Below are the code and all the weights of a small trained network. Each question names an input and a class and asks about switching units off, where a switched-off unit gives its printed mean instead of its output.

import numpy as np


def w(rows, s, z=0):
    codes = np.array(rows[::2]) - 128.0
    scale = np.full(codes.shape[1], s)
    scale[-1] = z or s
    return codes * scale


def f(y):
    return np.maximum(y, 0)


def log_softmax(a):
    a = a - a.max(-1, keepdims=True)
    return a - np.log(np.exp(a).sum(-1, keepdims=True))


def net(x, mask):
    res = np.array(x, float).reshape(1, 3) / 4 @ E
    y = f(res @ A[0][:, :-1].T + A[0][:, -1])
    res = res + np.where(mask, y, B[0][:, -1]) @ B[0][:, :-1]
    return log_softmax(res[-1] @ U[:, :-1].T + U[:, -1])


A, B = {}, {}
E = w([
[69,56,117,68,22,171],'x0',
[80,145,132,255,97,236],'x1',
[251,93,67,207,87,161],'x2',
],0.0079)
A[0] = w([
[233,121,91,135,88,101,110],'neuron 0',
[110,199,115,215,74,181,205],'neuron 1',
[67,100,97,112,99,96,114],'neuron 2',
[188,164,94,104,99,48,251],'neuron 3',
[10,174,156,174,175,183,241],'neuron 4',
[97,90,90,102,128,211,123],'neuron 5',
[117,108,98,138,89,120,176],'neuron 6',
],0.011,0.002)
B[0] = w([
[133,157,98,1,64,100,235],'neuron 0',
[187,81,117,178,144,92,250],'neuron 1',
[91,140,163,117,130,165,188],'neuron 2',
[74,209,98,61,215,217,225],'neuron 3',
[100,36,163,194,129,56,254],'neuron 4',
[118,234,95,186,170,182,199],'neuron 5',
[95,127,69,148,98,197,175],'neuron 6',
],0.0072,0.0083)
U = w([
[22,115,231,99,57,29,153],'0',
[222,105,77,243,77,44,172],'1',
[72,151,107,120,225,161,236],'2',
[191,153,109,111,65,115,5],'3',
[109,126,14,116,2,77,99],'4',
[60,135,94,167,143,214,158],'5',
],0.0075,0.002)

Each question gives the input, the list of numbers given to net, and the class t.
The units are the neurons (one row each of A and B). Each row of codes is followed by its name. A weight is (code - 128) times the scale printed after its matrix; where a second scale follows, it is the last column's (A, B and U).
mask holds one flag per neuron, in row order. A switched-off neuron (its flag False) gives its mean, the last column of its row in B, instead of its output. The means were averaged over made-up inputs and are rounded, as every weight is.
A unit's drop is (log p(t) with every unit on - log p(t) with that unit switched off) / (log p(t) with every unit on - log p(t) with every unit switched off).
The circuit of an input: a set's keep is (log p(t) with only the set's units on - log p(t) with every unit switched off) / (log p(t) with every unit on - log p(t) with every unit switched off). Starting from all 7 units, units are removed one at a time, each time the one whose removal leaves the highest keep (on an exact tie, the one counted first), for as long as the keep stays at least 0.8.
units of the circuit, in order: the units of the circuit, biggest drop first
most important unit: the unit with the biggest drop
top k neurons: the k neurons with the biggest drops, biggest first
drop when u is switched off: that unit's drop, to one decimal
input [2,8,-2], class 1: most important unit	neuron 1
input [0,8,-6], class 1: units of the circuit, in order	[neuron 1; neuron 4; neuron 3]
input [8,-3,-4], class 5: units of the circuit, in order	[neuron 5; neuron 0]
input [7,-4,-2], class 5: units of the circuit, in order	[neuron 0; neuron 4; neuron 5]
input [-5,-1,5], class 3: units of the circuit, in order	[neuron 0; neuron 4]
input [5,7,3], class 1: top 2 neurons	[neuron 1; neuron 3]
input [1,1,8], class 4: top 3 neurons	[neuron 0; neuron 4; neuron 6]
input [-4,-1,8], class 3: top 3 neurons	[neuron 0; neuron 4; neuron 3]
input [-5,6,-7], class 0: top 2 neurons	[neuron 4; neuron 5]
input [-1,8,-8], class 0: drop when neuron 4 is switched off	0.8
input [-4,5,-7], class 0: drop when neuron 1 is switched off	0.0
input [-2,8,-1], class 1: drop when neuron 6 is switched off	0.0
input [-5,-7,6], class 2: drop when neuron 3 is switched off	1.4
input [4,7,4], class 1: units of the circuit, in order	[neuron 1]
